Below are the code and all the weights of a small trained network. Each question names an input and a class and asks about switching units off, where a switched-off unit gives its printed mean instead of its output.

import numpy as np


def w(rows, s, z=0):
    codes = np.array(rows[::2]) - 128.0
    scale = np.full(codes.shape[1], s)
    scale[-1] = z or s
    return codes * scale


def f(y):
    return np.maximum(y, 0)


def log_softmax(a):
    a = a - a.max(-1, keepdims=True)
    return a - np.log(np.exp(a).sum(-1, keepdims=True))


def net(x, mask):
    res = np.array(x, float).reshape(1, 2) / 4 @ E
    y = f(res @ A[0][:, :-1].T + A[0][:, -1])
    res = res + np.where(mask, y, B[0][:, -1]) @ B[0][:, :-1]
    return log_softmax(res[-1] @ U[:, :-1].T + U[:, -1])


A, B = {}, {}
E = w([
[48,167,54,58,56,196,225,130,158,250],'x0',
[57,16,245,99,120,228,55,160,2,182],'x1',
],0.0078)
A[0] = w([
[157,169,59,128,116,80,169,124,178,99,92],'N0',
[147,143,125,108,130,136,120,135,128,123,254],'N1',
[154,155,93,116,136,95,145,124,151,123,132],'N2',
[128,98,171,106,137,162,82,139,72,172,96],'N3',
[104,144,87,105,104,160,167,121,148,192,114],'N4',
[142,113,143,134,140,105,110,118,125,85,130],'N5',
[101,104,161,119,98,170,109,129,93,144,85],'N6',
[109,91,158,126,138,150,101,122,101,168,151],'N7',
[124,111,110,139,118,116,139,117,112,119,231],'N8',
[84,150,80,107,107,176,206,130,157,239,91],'N9',
[147,157,99,142,150,119,135,135,154,123,85],'N10',
[140,166,100,143,124,83,140,126,168,113,128],'N11',
[167,109,168,180,159,92,62,132,128,10,91],'N12',
[155,142,114,142,125,103,142,124,154,94,87],'N13',
[125,138,125,139,132,149,124,102,142,136,240],'N14',
[138,132,128,130,134,115,143,126,156,130,216],'N15',
[98,129,108,101,136,156,150,142,151,140,143],'N16',
],0.011,0.0076)
B[0] = w([
[91,105,175,131,141,246,148,65,136,116,231],'N0',
[80,132,186,130,85,14,218,242,134,113,207],'N1',
[88,98,135,135,129,183,143,117,132,129,190],'N2',
[102,126,195,131,131,216,187,86,149,110,222],'N3',
[182,147,181,115,143,86,67,104,100,135,211],'N4',
[163,132,158,114,120,85,122,107,113,118,176],'N5',
[103,123,155,139,138,199,151,71,164,104,198],'N6',
[83,137,189,124,121,158,192,114,145,102,212],'N7',
[99,148,193,127,93,44,201,210,144,107,193],'N8',
[226,142,193,84,135,83,53,67,62,117,254],'N9',
[127,105,153,116,138,191,140,96,121,136,165],'N10',
[79,117,190,132,129,187,146,101,135,128,202],'N11',
[220,173,202,59,112,85,59,66,62,160,251],'N12',
[124,122,156,108,131,201,121,91,111,122,172],'N13',
[93,131,177,145,92,23,213,231,157,90,199],'N14',
[85,123,173,143,115,104,180,190,121,123,188],'N15',
[161,144,163,128,117,102,112,128,113,114,177],'N16',
],0.013,0.012)
U = w([
[198,147,145,97,128,87,81,104,87,140,119],'0',
[78,105,144,136,136,225,157,108,143,116,90],'1',
[94,128,135,141,100,58,166,249,141,119,255],'2',
[134,126,116,140,149,153,103,146,127,145,94],'3',
[134,112,99,124,125,124,118,117,129,141,80],'4',
],0.014,0.0037)

Each question gives the input, the list of numbers given to net, and the class t.
The units are the neurons (one row each of A and B). Each row of codes is followed by its name. A weight is (code - 128) times the scale printed after its matrix; where a second scale follows, it is the last column's (A, B and U).
mask holds one flag per neuron, in row order. A switched-off neuron (its flag False) gives its mean, the last column of its row in B, instead of its output. The means were averaged over made-up inputs and are rounded, as every weight is.
A unit's drop is (log p(t) with every unit on - log p(t) with that unit switched off) / (log p(t) with every unit on - log p(t) with every unit switched off).
The circuit of an input: a set's keep is (log p(t) with only the set's units on - log p(t) with every unit switched off) / (log p(t) with every unit on - log p(t) with every unit switched off). Starting from the 12 units with the biggest drops (on a tie, the unit counted first), units are removed one at a time, each time the one whose removal leaves the highest keep (on an exact tie, the one counted first), for as long as the keep stays at least 0.8.
units of the circuit, in order: the units of the circuit, biggest drop first
unit that matters most: the unit with the biggest drop
k most important neurons: the k neurons with the biggest drops, biggest first
drop when u is switched off: that unit's drop, to one decimal
input [0,-3], class 2: 2 most important neurons : (N3, N6)
input [3,2], class 2: unit that matters most : N12
input [4,1], class 0: 2 most important neurons : (N9, N4)
input [-3,3], class 2: 2 most important neurons : (N9, N0)
input [3,3], class 2: units of the circuit, in order : (N12, N0)
input [-3,-3], class 2: units of the circuit, in order : (N9, N3)
input [-6,8], class 1: 4 most important neurons : (N3, N9, N7, N6)
input [-4,-5], class 1: 2 most important neurons : (N9, N0)
input [5,-7], class 1: 2 most important neurons : (N0, N12)
input [-3,5], class 1: 2 most important neurons : (N9, N3)
input [7,-6], class 0: 2 most important neurons : (N9, N4)
input [3,0], class 2: drop when N12 is switched off : 1.1
input [7,-3], class 0: drop when N9 is switched off : 1.0
input [8,-3], class 0: drop when N9 is switched off : 0.4
input [1,-5], class 1: units of the circuit, in order : (N0)
